Rows, each with its class
[ -4   1 -10  -8   6   0  21   5  -9   0 -25  10  -6  -6  24   1   0] | vokib
[  5  18 -10   5  13  -2  10  -4 -13  -5  -9  18 -15  -3  24  14  -8] | vokib
[-10  12 -20   7   6 -16  27   1 -31   7  14   6  31   1  -1 -28   0] | Kobav
[-4  1 -7  5 -1  0 19  7  5 -8 -1 -5 15 -2  9 22  8] | Kobav
[ -4   9  -8  10  -1  -5   1   4 -22  12  10  10 -15   8  -5 -18  10] | vokib
[ -5   4   0   0   6 -13  11   1 -21  -3 -19  12 -48  18  -4   4   4] | vokib
[-35   6 -10   3   3  -6  22  17 -12   0 -38   4   5  -5  43  -8  -7] | tenog
[ 14 -13   3   9  22 -27   9   1 -21 -25 -26   5 -38   6  17  -3  -3] | vokib
[ -6   0  -9  14  15  13   2   7 -14  -8 -13   8  19  -4  11 -18   6] | Kobav
[ -9  -1  15  10   7   8  19   4 -33 -15 -32  16 -45   0   3 -15   1] | sibak
[  7  22   8  14  15 -21   5   5 -19 -12  -5  -5 -31   0  -2  -2 -14] | vokib
[  2  -6  12  12  12   1   2   7 -23 -22 -47  10 -45   2  -9  19 -15] | libu
[  2 -18   7   4   5 -10   9  -1  -8 -28 -19   0 -41   2  16  16 -10] | sibak
[ 20 -21   6   0   2 -21  48 -11 -37 -35 -10  -1   0  29  -7 -24  -2] | Lidat
[ -7  -5  27  10  -2  -4  16  10 -22 -11 -31   9 -31   8  -4  -8   3] | Gor
[ 19   0  -9  -4  -7 -23   8   3  -5  -2 -20  -4 -27  10  26  14 -14] | Vam
[  7  -3   3  -6   4  -2 -11 -12  -5  -7  17  -6  17   1  14  -3  -2] | Lidat
[-35   0  11  -6   8  19 -14   5 -10 -31 -10 -13 -12  -4  -7  -8   8] | Kunur
[-23  -3   1  -1  -5   1  19   3  -6 -19   7  12  67 -12  14 -30  19] | Lidat
[-23   9   6  13  -2   1   2  -3 -24  12 -24  10 -13  -6 -25 -19  -4] | Gor
[ 14  -2  -1   4   6 -15  13   5 -18  -7 -15   2 -32  -6   1   5   3] | vokib
[-13  -7  11  21  12  -3   4  -3 -14  -2 -16   6 -36   0  -4  -2 -12] | sibak
[  0   9  -1  12  19  12   4  -4  -8  10 -13   9   6  -1  29   3  17] | Kobav
[-11 -21   7   0  16  -3   8   2  -4 -26 -39 -19 -15   4  21 -20   4] | Kunur
[ 13  -4   0  -2   0 -14   3   7 -12  -2 -25  -3 -40  -7   9  -4 -18] | vokib
[ -3   2  -6  -5  13   1  -3  -8 -15 -24  28  29  57 -53  -4 -56  14] | Lidat
[  5  14   7  17  10 -22   4  14   1   5 -47  -4 -21  -7  21  27   2] | vokib
[-27   2   3   8  14  13  10   5 -14  -6 -23  27   0  -4  12   5  10] | tenog
[-36  -3   0  13  11   3  22  11 -22 -30 -80  10 -28   1  34  14  29] | Kunur
[ -7  -5  18  25   1   1   5   6 -31 -16 -49  15 -38   6  18  -3  -6] | sibak
[ -5   5  14   9  13  -1   1   0  -3 -20   9  -7 -16   9   7  -6  -1] | vokib
[  7  10  -8  13  11  -6  18  -8 -10  -9 -22   9  34  -1  21 -11   9] | Kobav
[ 17   0  -6   4  12 -21  10 -12 -10  -5 -26 -10 -12  17   7   4  -5] | vokib
[ 10 -12   2  14  13 -20  27  -3 -44  -7   4 -13 -31   9 -14 -11  -4] | sibak
[-15   1   9  16  16   5 -21  -5 -14  -2 -35  -3 -35  -7  17   5  -3] | tenog
[-18  13 -15 -18   8  35  14  -6   0  18  -8  11  18  10   9  -6  30] | Kobav
[  1   6   7   7   4 -18   8   3 -70  -7 -20   1 -56  -3 -14  -3 -17] | sibak
[ 24   6  -1  12   5  -6   6   7  -8  11 -18  17 -31  -3  -2  22   0] | libu
[ -4   3  21  30 -30 -14 -12  -4 -34  -1 -37  11 -71  10 -33 -10  -4] | Gor
[-15  10   1   0  -1  21   5  -1   2 -19   2   0  37  -8  17 -10   5] | Lidat

Rows with their classes
[ 11  -9 -15   7 -10   4   4 -22   7   1  -7   1  -4   8   5   2 -10] | Bup
[ 13  12   0   5   4 -11   2  16  15   8   3 -12 -13   1 -26 -31 -14] | pab
[ 21  -2 -15  16  -4  12   5 -16  25  -5   6  -2 -17   6 -15  13 -14] | naz
[ 12  -9  -9   5   5   0  28 -23  37  -9   0   4 -33  20  -4   7 -32] | pab
[ 12  17 -19  23 -23  21   1 -36  21   1   2   2  -7  -7  -6  26 -14] | pab
[ 15   3 -16   6 -13   4   4 -20  16  -1  -4  -4  -7   2   8  16  -7] | gov
[  1  -8 -13  -3  -6  -1   2 -19  -2  -6   2   5  -3   3   0  -1 -15] | Bup
